Below are the code and all the weights of a small trained network. Each question names an input and a class and asks about switching units off, where a switched-off unit gives its printed mean instead of its output.

import numpy as np


def w(rows, s, z=0):
    codes = np.array(rows[::2]) - 128.0
    scale = np.full(codes.shape[1], s)
    scale[-1] = z or s
    return codes * scale


def norm(h):
    return h / np.sqrt((h * h).mean(-1, keepdims=True) + 1e-5)


def f(y):
    return y / 2 * (1 + np.tanh(0.7978845608 * (y + 0.044715 * y**3)))


def log_softmax(a):
    a = a - a.max(-1, keepdims=True)
    return a - np.log(np.exp(a).sum(-1, keepdims=True))


def net(x, mask):
    res = np.array(x, float).reshape(1, 8) / 4 @ E
    u = 0
    for l in range(2):
        y = f(norm(res) @ A[l][:, :-1].T + A[l][:, -1])
        res = res + np.where(mask[u : u + 12], y, B[l][:, -1]) @ B[l][:, :-1]
        u += 12
    return log_softmax(norm(res)[-1] @ U[:, :-1].T + U[:, -1])


A, B = {}, {}
E = w([
[170,124,204,175,65,155,2,150],'x0',
[190,157,69,135,44,77,120,101],'x1',
[130,132,128,125,126,129,124,128],'x2',
[127,127,132,124,130,123,136,125],'x3',
[206,140,135,128,160,223,147,34],'x4',
[99,110,131,24,30,198,152,141],'x5',
[38,246,113,84,151,133,42,66],'x6',
[57,157,152,238,71,169,189,118],'x7',
],0.00097)
A[0] = w([
[149,85,189,109,56,182,56,155,106],'0.n1',
[62,189,90,105,140,151,48,38,26],'0.n2',
[165,100,124,28,169,73,79,156,102],'0.n3',
[204,156,115,167,161,216,145,3,2],'0.n4',
[215,144,138,116,154,222,151,13,60],'0.n5',
[191,89,154,24,168,94,98,109,133],'0.n6',
[51,146,71,147,129,44,128,211,206],'0.n7',
[190,176,36,138,34,73,129,106,107],'0.n8',
[65,107,130,134,76,39,86,193,166],'0.n9',
[73,106,186,105,226,205,143,197,228],'0.n10',
[97,121,183,144,180,190,83,197,124],'0.n11',
[52,184,173,230,57,163,214,109,76],'0.n12',
],0.003,0.001)
B[0] = w([
[141,164,147,152,127,167,173,85,170],'0.n1',
[151,132,154,177,105,100,179,172,188],'0.n2',
[63,119,96,227,127,198,109,129,170],'0.n3',
[115,70,181,56,173,155,86,175,189],'0.n4',
[51,83,156,90,133,93,69,217,202],'0.n5',
[45,155,71,252,83,185,117,149,181],'0.n6',
[164,93,179,65,167,184,95,141,226],'0.n7',
[77,66,156,118,119,67,86,81,173],'0.n8',
[131,97,168,88,181,209,99,123,193],'0.n9',
[161,107,95,113,20,42,78,74,247],'0.n10',
[148,127,107,110,112,77,119,94,172],'0.n11',
[105,106,21,172,160,168,33,148,236],'0.n12',
],0.0033,0.0013)
A[1] = w([
[151,116,178,174,148,96,89,132,161],'1.n1',
[212,141,111,155,226,102,85,132,156],'1.n2',
[58,255,156,100,142,105,99,135,119],'1.n3',
[141,164,184,154,102,129,87,164,62],'1.n4',
[85,132,62,101,172,115,192,125,161],'1.n5',
[82,130,127,102,35,194,152,123,182],'1.n6',
[101,212,146,126,133,127,86,119,115],'1.n7',
[84,116,115,110,167,94,138,191,9],'1.n8',
[127,147,103,179,156,131,124,164,135],'1.n9',
[71,92,127,113,101,61,103,43,110],'1.n10',
[94,133,72,68,168,93,215,141,74],'1.n11',
[98,124,184,143,186,123,126,98,138],'1.n12',
],0.0036,0.0012)
B[1] = w([
[133,179,126,119,100,130,209,74,215],'1.n1',
[79,178,100,64,109,137,191,133,239],'1.n2',
[178,2,132,174,108,116,196,184,204],'1.n3',
[135,139,150,77,198,196,139,78,147],'1.n4',
[165,191,201,192,89,185,79,124,183],'1.n5',
[125,195,106,114,233,47,183,108,249],'1.n6',
[184,97,114,161,114,171,194,135,172],'1.n7',
[125,100,166,111,81,180,106,68,139],'1.n8',
[104,180,100,90,91,147,135,129,159],'1.n9',
[188,110,95,123,99,79,87,83,197],'1.n10',
[189,160,192,142,130,179,101,74,155],'1.n11',
[120,114,100,67,95,94,125,123,163],'1.n12',
],0.0029,0.0014)
U = w([
[46,143,38,236,142,196,52,182,117],'0',
[93,53,218,43,186,157,65,191,119],'1',
[143,116,123,131,133,118,134,97,254],'2',
[214,209,237,167,113,200,103,51,85],'3',
[193,77,149,202,88,89,233,232,93],'4',
[142,109,111,126,80,2,60,57,68],'5',
[118,138,118,119,141,117,141,115,158],'6',
[84,225,115,70,181,79,202,106,70],'7',
],0.0063,0.005)

Each question gives the input, the list of numbers given to net, and the class t.
The units are the neurons (one row each of A and B). Each row of codes is followed by its name. A weight is (code - 128) times the scale printed after its matrix; where a second scale follows, it is the last column's (A, B and U).
mask holds one flag per neuron, layer by layer. A switched-off neuron (its flag False) gives its mean, the last column of its row in B, instead of its output. The means were averaged over made-up inputs and are rounded, as every weight is.
A unit's drop is (log p(t) with every unit on - log p(t) with that unit switched off) / (log p(t) with every unit on - log p(t) with every unit switched off).
The circuit of an input: a set's keep is (log p(t) with only the set's units on - log p(t) with every unit switched off) / (log p(t) with every unit on - log p(t) with every unit switched off). Starting from the 12 units with the biggest drops (on a tie, the unit counted first), units are removed one at a time, each time the one whose removal leaves the highest keep (on an exact tie, the one counted first), for as long as the keep stays at least 0.8.
units of the circuit, in order: the units of the circuit, biggest drop first
unit that matters most: the unit with the biggest drop
top k neurons: the k neurons with the biggest drops, biggest first
top k neurons in layer l: the k neurons of layer l with the biggest drops, biggest first
input [-6,0,-5,0,-6,-3,7,6], class 4: top neuron	[1.n3]
input [1,5,-3,3,-5,-8,-5,2], class 7: top 2 neurons	[1.n2, 0.n10]
input [0,7,3,2,2,-1,7,-5], class 4: top 3 neurons in layer 0	[0.n12, 0.n10, 0.n2]
input [4,1,-5,-2,-6,6,8,-7], class 4: top 4 neurons in layer 0	[0.n12, 0.n2, 0.n4, 0.n5]
input [-3,-5,-4,7,3,1,8,7], class 4: top 2 neurons	[1.n3, 0.n2]
input [0,7,-5,6,6,-1,-5,6], class 5: top 2 neurons in layer 0	[0.n8, 0.n7]
input [-7,0,5,-3,2,7,1,-5], class 3: units of the circuit, in order	[1.n5, 1.n11]
input [6,-8,-2,3,7,-2,7,1], class 5: units of the circuit, in order	[0.n10, 0.n11]
input [-8,5,0,-4,-2,-7,-3,-7], class 3: top 2 neurons in layer 0	[0.n12, 0.n10]
input [-6,6,3,-2,0,-6,0,-3], class 3: units of the circuit, in order	[1.n5, 0.n10, 1.n11]
input [1,-2,1,6,1,-7,-6,-6], class 7: top 2 neurons in layer 0	[0.n12, 0.n2]
input [1,6,4,-5,-5,-3,5,-8], class 0: top 2 neurons	[0.n3, 0.n6]
input [-5,-1,3,0,-3,3,-1,2], class 3: units of the circuit, in order	[1.n11, 1.n5]
input [-2,4,7,-2,6,1,-5,-7], class 0: units of the circuit, in order	[0.n6, 0.n3]
input [-6,-3,5,-8,-8,-2,-2,-4], class 1: unit that matters most	0.n7
input [6,3,2,4,3,-8,0,-7], class 7: units of the circuit, in order	[1.n2, 0.n10]
input [-6,8,3,4,-8,-2,2,4], class 1: units of the circuit, in order	[0.n7, 0.n9]
input [5,6,2,3,-2,-8,4,-3], class 7: units of the circuit, in order	[1.n2, 0.n10, 1.n1]
input [7,6,5,5,-4,7,5,-6], class 3: top 3 neurons	[0.n5, 0.n1, 0.n12]
input [-2,-6,0,6,4,5,1,1], class 5: units of the circuit, in order	[0.n10, 1.n10]
input [0,4,6,0,6,-8,6,-2], class 7: top 2 neurons	[1.n2, 1.n1]
input [-2,-6,-7,-8,6,-2,-7,8], class 0: top 2 neurons	[0.n12, 1.n3]
